Below are the code and all the weights of a small trained network. Each question names an input and a class and asks about switching units off, where a switched-off unit gives its printed mean instead of its output.

import numpy as np


def w(rows, s, z=0):
    codes = np.array(rows[::2]) - 128.0
    scale = np.full(codes.shape[1], s)
    scale[-1] = z or s
    return codes * scale


def norm(h):
    return h / np.sqrt((h * h).mean(-1, keepdims=True) + 1e-5)


def f(y):
    return np.maximum(y, 0)


def log_softmax(a):
    a = a - a.max(-1, keepdims=True)
    return a - np.log(np.exp(a).sum(-1, keepdims=True))


def net(x, mask):
    res = np.array(x, float).reshape(1, 2) / 4 @ E
    u = 0
    for l in range(2):
        y = f(norm(res) @ A[l][:, :-1].T + A[l][:, -1])
        res = res + np.where(mask[u : u + 10], y, B[l][:, -1]) @ B[l][:, :-1]
        u += 10
    return log_softmax(norm(res)[-1] @ U[:, :-1].T + U[:, -1])


A, B = {}, {}
E = w([
[199,121,134,166,219,199,9],'x0',
[73,159,205,190,237,150,253],'x1',
],0.00044)
A[0] = w([
[16,141,165,155,164,153,101,19],'L0N0',
[128,27,53,44,16,210,124,20],'L0N1',
[70,157,40,63,103,69,208,53],'L0N2',
[89,132,99,77,87,45,176,147],'L0N3',
[167,136,92,93,92,127,97,165],'L0N4',
[175,170,154,187,180,103,183,136],'L0N5',
[155,204,62,172,179,106,182,15],'L0N6',
[134,88,224,167,85,115,156,3],'L0N7',
[194,126,120,128,153,149,124,150],'L0N8',
[92,203,6,115,107,70,191,36],'L0N9',
],0.0015,0.005)
B[0] = w([
[106,144,86,35,81,33,182,128],'L0N0',
[202,177,116,96,209,99,153,128],'L0N1',
[91,142,137,146,114,72,157,141],'L0N2',
[132,126,132,117,152,153,96,255],'L0N3',
[102,127,141,165,138,120,152,252],'L0N4',
[121,106,128,131,98,138,105,195],'L0N5',
[128,91,106,133,88,137,152,128],'L0N6',
[127,136,86,189,159,68,133,128],'L0N7',
[105,135,121,100,133,105,144,195],'L0N8',
[177,173,84,254,42,12,210,128],'L0N9',
],0.0035,0.0017)
A[1] = w([
[186,177,152,165,179,164,174,125],'L1N0',
[94,103,120,141,134,79,127,125],'L1N1',
[142,104,156,76,111,204,84,125],'L1N2',
[170,135,59,56,59,107,185,70],'L1N3',
[116,141,153,132,101,127,185,117],'L1N4',
[217,152,126,116,180,150,66,101],'L1N5',
[110,137,98,31,57,85,179,101],'L1N6',
[188,152,49,94,31,90,68,114],'L1N7',
[108,253,139,55,87,66,180,23],'L1N8',
[252,166,106,193,74,181,171,3],'L1N9',
],0.0033,0.0044)
B[1] = w([
[113,108,128,137,43,86,153,179],'L1N0',
[132,154,142,136,142,159,112,203],'L1N1',
[115,193,141,158,182,161,93,167],'L1N2',
[128,234,144,148,186,231,89,149],'L1N3',
[161,113,110,137,125,108,87,193],'L1N4',
[180,103,63,51,162,105,108,182],'L1N5',
[207,90,59,74,199,102,49,227],'L1N6',
[66,99,196,184,60,97,234,250],'L1N7',
[130,3,85,133,172,104,76,155],'L1N8',
[164,24,100,101,91,29,150,128],'L1N9',
],0.0036,0.002)
U = w([
[4,4,252,252,6,4,252,254],'0',
[251,7,4,4,253,6,6,252],'1',
[6,252,248,250,252,252,6,171],'2',
[252,251,102,5,3,252,240,2],'3',
[252,250,102,5,4,251,240,2],'4',
[252,252,102,5,5,252,240,2],'5',
[252,251,101,5,4,252,241,2],'6',
],0.0051,0.005)

Each question gives the input, the list of numbers given to net, and the class t.
The units are the neurons (one row each of A and B). Each row of codes is followed by its name. A weight is (code - 128) times the scale printed after its matrix; where a second scale follows, it is the last column's (A, B and U).
mask holds one flag per neuron, layer by layer. A switched-off neuron (its flag False) gives its mean, the last column of its row in B, instead of its output. The means were averaged over made-up inputs and are rounded, as every weight is.
A unit's drop is (log p(t) with every unit on - log p(t) with that unit switched off) / (log p(t) with every unit on - log p(t) with every unit switched off).
The circuit of an input: a set's keep is (log p(t) with only the set's units on - log p(t) with every unit switched off) / (log p(t) with every unit on - log p(t) with every unit switched off). Starting from the 12 units with the biggest drops (on a tie, the unit counted first), units are removed one at a time, each time the one whose removal leaves the highest keep (on an exact tie, the one counted first), for as long as the keep stays at least 0.8.
units of the circuit, in order: the units of the circuit, biggest drop first
top k neurons: the k neurons with the biggest drops, biggest first
top k neurons in layer l: the k neurons of layer l with the biggest drops, biggest first
drop of u: that unit's drop, to one decimal
input [6,8], class 0: units of the circuit, in order	[L1N0]
input [0,-3], class 2: top 2 neurons	[L0N4; L1N7]
input [1,3], class 2: units of the circuit, in order	[L1N7; L1N6]
input [-3,-3], class 2: top 2 neurons	[L0N3; L0N8]
input [2,4], class 0: top 2 neurons in layer 1	[L1N6; L1N0]
input [-3,2], class 2: top 4 neurons	[L0N3; L0N8; L1N6; L1N7]
input [7,-8], class 0: top 2 neurons	[L1N7; L0N3]
input [-4,-5], class 0: top 2 neurons	[L1N7; L0N8]
input [2,1], class 2: drop of L1N7	0.6
input [-4,-1], class 1: drop of L0N2	0.2
input [-8,6], class 1: drop of L1N7	0.4
